Below is a small trained network, with its code and all its weights. Each question gives an input and a class and asks what happens when units are switched off, that is, made to give their printed mean instead of their output.

import numpy as np


def w(rows, s, z=0):
    codes = np.array(rows[::2]) - 128.0
    scale = np.full(codes.shape[1], s)
    scale[-1] = z or s
    return codes * scale


def norm(h):
    return h / np.sqrt((h * h).mean(-1, keepdims=True) + 1e-5)


def f(y):
    return np.maximum(y, 0)


def log_softmax(a):
    a = a - a.max(-1, keepdims=True)
    return a - np.log(np.exp(a).sum(-1, keepdims=True))


def net(x, mask):
    res = np.array(x, float).reshape(1, 5) / 4 @ E
    u = 0
    for l in range(2):
        y = f(norm(res) @ A[l][:, :-1].T + A[l][:, -1])
        res = res + np.where(mask[u : u + 3], y, B[l][:, -1]) @ B[l][:, :-1]
        u += 3
    return log_softmax(norm(res)[-1] @ U[:, :-1].T + U[:, -1])


A, B = {}, {}
E = w([
[159,121,134],'x0',
[91,254,60],'x1',
[152,147,144],'x2',
[192,123,145],'x3',
[11,170,94],'x4',
],0.0053)
A[0] = w([
[76,144,112,190],'L0N1',
[232,87,132,252],'L0N2',
[106,61,249,119],'L0N3',
],0.011,0.0031)
B[0] = w([
[97,58,202,186],'L0N1',
[69,133,255,254],'L0N2',
[175,238,17,221],'L0N3',
],0.0069,0.0078)
A[1] = w([
[114,103,74,109],'L1N1',
[98,122,144,113],'L1N2',
[254,61,148,250],'L1N3',
],0.0063,0.0023)
B[1] = w([
[118,142,145,152],'L1N1',
[95,91,138,181],'L1N2',
[5,251,79,254],'L1N3',
],0.011,0.0022)
U = w([
[75,233,93,121],'0',
[88,130,169,198],'1',
[98,133,168,192],'2',
[95,105,184,197],'3',
[105,114,161,184],'4',
[193,52,138,37],'5',
[217,58,110,2],'6',
[196,2,167,17],'7',
],0.0095,0.0079)

Each question gives the input, the list of numbers given to net, and the class t.
The units are the neurons (one row each of A and B). Each row of codes is followed by its name. A weight is (code - 128) times the scale printed after its matrix; where a second scale follows, it is the last column's (A, B and U).
mask holds one flag per neuron, layer by layer. A switched-off neuron (its flag False) gives its mean, the last column of its row in B, instead of its output. The means were averaged over made-up inputs and are rounded, as every weight is.
A unit's drop is (log p(t) with every unit on - log p(t) with that unit switched off) / (log p(t) with every unit on - log p(t) with every unit switched off).
The circuit of an input: a set's keep is (log p(t) with only the set's units on - log p(t) with every unit switched off) / (log p(t) with every unit on - log p(t) with every unit switched off). Starting from all 6 units, units are removed one at a time, each time the one whose removal leaves the highest keep (on an exact tie, the one counted first), for as long as the keep stays at least 0.8.
circuit, biggest first: the units of the circuit, biggest drop first
unit that matters most: the unit with the biggest drop
top k neurons: the k neurons with the biggest drops, biggest first
k most important neurons of layer l: the k neurons of layer l with the biggest drops, biggest first
drop of u: that unit's drop, to one decimal
input [4,-8,-7,5,-2], class 0: unit that matters most => L1N3
input [-2,-8,-2,-5,-6], class 0: circuit, biggest first => [L1N3, L0N3]
input [4,-7,2,-5,-6], class 0: top 3 neurons => [L1N3, L0N3, L0N1]
input [1,-4,-4,-1,-1], class 0: top 2 neurons => [L0N3, L0N1]
input [-6,-7,3,-6,-7], class 0: 2 most important neurons of layer 0 => [L0N3, L0N1]
input [4,-7,0,3,2], class 0: top 3 neurons => [L0N3, L1N3, L0N1]
input [3,-8,-4,5,-2], class 0: top 2 neurons => [L1N3, L0N3]
input [-1,-8,0,-5,3], class 0: 2 most important neurons of layer 0 => [L0N3, L0N2]
input [-2,-7,3,4,-1], class 0: drop of L1N3 => 0.4
input [3,-6,2,0,3], class 0: drop of L0N3 => 0.7
